Tuzo: [155  69  38 129 122 128 140 122 130]
Kibe: [101 160  96 122 124 125 126  61 125]
Gebad: [188  97 150 129 122 129 131 125 129]
gisag: [199  79 134 130 117 132 122 131 132]
Fofav: [152  94 116 129 124 128 144 176 130]
Fas: [200  54  80 132 119 130 138 153 132]
dad: [188  97 125 129 122 129 131 125 129]
ruge: [ 46 170 133 122 128 127 123 101 126]
nukil: [ 56 149 117 123 124 129 125 123 128]
folo: [ 58 175 150 126 126 128 112  78 126]
chg Tuzo: [155  69  38 129 121 128 140 122 130]  5, [122]
chg Kibe: [101 160  96 121 124 125 126  61 125]  4, [122]
chg folo: [ 58 174 150 126 126 128 112  78 126]  2, [175]

lif: [153 125 140  87 138 129 130 154 123 170 179 137  86  90  83 109 110  65
 108 125 134  83  92 137  84 130 124 159 101 165  92 169]
leso: [109 145 124 133 129  95 113 161 159  56 146 138  72  92 109 150 129  86
 102 129  99  88  98 127  94 112 156 141 154  92 152 156]
sipok: [ 86 156  96  59 161  68 116 185  68  74 161 149 187 170  54  62 135 195
 193  94  57 188 161 115 148 133 128 146  70  90 117 114]
Loro: [110 140 147 164 106 122 116 121 173  89  92 135  63  98 146 162 148  73
  68 147 138  84 109 151 111 100 176 124 170  93 188 128]
sagi: [ 83 154 123  86 176  86 116 174  91  67 174 129 121 112  75  74 136 108
 104 115  63 124 136 150 114 142 150 170  87  96 138 115]
tuzot: [126 138 137  53 107  75  83 113 124  65  79 107 164 191  61  83 138 213
 197 116  92 187 165 108 177 109 159  84 100  86 167 133]
lom: [137 109 120 193  83 120 111  91 218  59  80 120 103 128 180 212 116 145
 137 146 149 116 103  87 128 105 142  88 214  78 169 176]
Savov: [107 109  77 197 137 131 142 124 137  77 142 124 186 157 197 188 106 195
 186 113 107 174 140  86 136 155  88 123 172 100  97 123]
chg lom: [137 109 120 193  83 120 111  90 218  59  80 120 103 128 180 212 116 145
 137 146 149 116 103  87 128 105 142  88 214  78 169 176]  8, [91]
chg Loro: [110 140 147 164 106 122 116 121 173  89  92 135  63  98 146 162 148  73
  68 147 138  84 109 151 111 100 177 124 170  93 188 128]  27, [176]

mebuz: [111 103 121  91 122 122 173 129 120 162 107 133 166 113 119 125 156 136
 108 147 138 145 150 120 192  98 159 115 125 156 129 135 120 158  96 165]
muk: [111 103 121  91 122 122 173 129 120 162 107 133 166 113 119 125 156 136
 118 139 143 130 135 133 159 138 127 142 115 151 138 136 136 125 111 150]
saka: [105 115 107  89 122 128 168 146 109 147 105 129 168 119 114 134 154 135
 108 145 140 148 143 119 206 101 149 124 120 160 134 126 118 159  90 161]
mulo: [125 190 106 161 139 162  94 148 120  64 111 128  89 119 146 151  97 104
 140 107 139 106 127 151 104 169 110 161 118 139 112 148 145 120 136 119]
dap: [128 119 141 126 123 127 130 115 182 144 115 124 131 110 155 137 122 121
 137 101 127 111 137 141 103 135 144 128 144 127  82 152 130 158 135 119]
nura: [ 96 121  86  72 119 125 155 183 133 135 104 112 183 136 116 157 143 131
 120 114 123 154 129 122 225 100 131 150 124 163 118 110 110 186  88 131]
Tera: [121  70 134  80 115  98 170 132 144 187 132 120 183 134 112 121 161 147
 113 135 115 152 127 107 183  86 148 104 135 129 125 105 110 165 108 136]
tuvu: [134 173 128 167 136 154  97 121 139  85 118 133  86 112 153 139  98 108
 143 108 136  99 130 154  76 168 118 147 129 128 105 159 145 117 148 118]
chg saka: [105 115 107  89 122 128 168 146 109 147 105 129 168 119 114 134 154 135
 108 145 141 148 143 119 206 101 149 124 120 160 134 126 118 159  90 161]  21, [140]
chg mebuz: [111 103 121  91 122 122 173 129 120 162 107 133 166 113 119 125 156 136
 108 147 138 145 150 120 192  97 159 115 125 156 129 135 120 158  96 165]  26, [98]
chg muk: [111 103 121  91 122 122 173 129 120 162 107 133 166 113 119 125 156 136
 118 139 143 130 135 133 158 138 127 142 115 151 138 136 136 125 111 150]  25, [159]

tov: [103 161 113  49 117  57  82 185 113]
Tes: [137 127 102 132 109 113 134 109 125]
sul: [157 161  93 141 101 106 139 110 123]
nonun: [140 124 104 132 106 111 136 111 122]
bek: [143 147 118 135 121 122 136 125 131]
Ger: [181  64 138 148  60  87 169 113  23]
gol: [128 107 118 127 111 119 128 118 112]
dor: [130  86 103 131  92 110 130  99  96]
guzu: [ 79 103 211  87 170 153  85 187  97]
Gug: [ 70 172 110 100 177 150  80 129 203]
vipub: [125  88 117 129 105 121 128 108 103]
chg Tes: [137 126 102 132 109 113 134 109 125]  2, [127]
chg sul: [157 161  93 141 101 107 139 110 123]  6, [106]
chg Ger: [181  64 138 148  60  87 170 113  23]  7, [169]

kateb: [162 101  91 120  44]
gozas: [ 97 175  95 171  62]
nunok: [ 61 176 162  80 136]
ges: [ 79 171  91  68 161]
kuvu: [135 131 175 217 114]
chg ges: [ 79 171  92  68 161]  3, [91]
chg gozas: [ 97 175  95 171  61]  5, [62]
chg kuvu: [135 132 175 217 114]  2, [131]
chg gozas: [ 98 175  95 171  62]  1, [97]
chg nunok: [ 60 176 162  80 136]  1, [61]

Gefa: [125 195 207 163 114 104 105  74]
goz: [114 166 218 148 127 146  88  80]
ranin: [147 197 181 122  96 113  94  83]
Molog: [128 194 208 164 112 103 106  73]
zuvo: [147 197 181 122  96 113 130 102]
dugul: [137 201 206 112  98 111 111 110]
chg Gefa: [125 195 207 164 114 104 105  74]  4, [163]
chg Molog: [128 194 209 164 112 103 106  73]  3, [208]
chg zuvo: [147 197 181 121  96 113 130 102]  4, [122]
chg dugul: [137 201 206 112  98 111 110 110]  7, [111]
chg dugul: [137 201 206 112  98 110 111 110]  6, [111]

kidam: [179 185  79  18]
nubo: [166 159  72 160]
nudib: [224  55  64  66]
Gagi: [238  92 113 164]
chg Gagi: [238  92 114 164]  3, [113]
chg kidam: [180 185  79  18]  1, [179]
chg nubo: [166 159  72 159]  4, [160]
chg nudib: [225  55  64  66]  1, [224]

Babuz: [148 104  22 191  24 111 187 173]
Zipu: [168 104  22 191  24 111 187 125]
temig: [148 104  22 191  24 111 187 125]
chg Zipu: [168 104  22 191  23 111 187 125]  5, [24]
chg Babuz: [148 104  22 191  23 111 187 173]  5, [24]

ravo: [ 55 130 147 176 174 142 137  66 112  39  28 182 181 175 187 105 173 174
  43 156  24 170 176 139  34 143 149  56  45 182  36 154 165  71  95 152
  57  80 149  86  94 144 193  52 174  51 160 128 131  33 118 126]
dolov: [113 134 130 129 154 147 107 116 120 119 109 144 150 149 124 108 148 165
 106 147 104 146 150 117 119 144 147 110 117 161 113 129 155 136 121 134
 108 139 132 133 111 121 133 106 149 131 120 109 124 102 130 131]
kivon: [127 123 136 128 131 133 132 136 136 130 127 132 126 129 135 130 134 129
 132 135 128 133 134 131 130 129 124 131 127 127 124 126 129 129 136 133
 129 125 131 126 122 123 131 123 131 129 131 133 135 128 123 134]
chg ravo: [ 55 130 147 176 174 142 137  66 112  39  28 182 181 175 187 105 173 174
  43 156  24 170 176 139  33 143 149  56  45 182  36 154 165  71  95 152
  57  80 149  86  94 144 193  52 174  51 160 128 131  33 118 126]  25, [34]
chg kivon: [127 123 136 128 131 133 132 136 136 130 127 132 127 129 135 130 134 129
 132 135 128 133 134 131 130 129 124 131 127 127 124 126 129 129 136 133
 129 125 131 126 122 123 131 123 131 129 131 133 135 128 123 134]  13, [126]

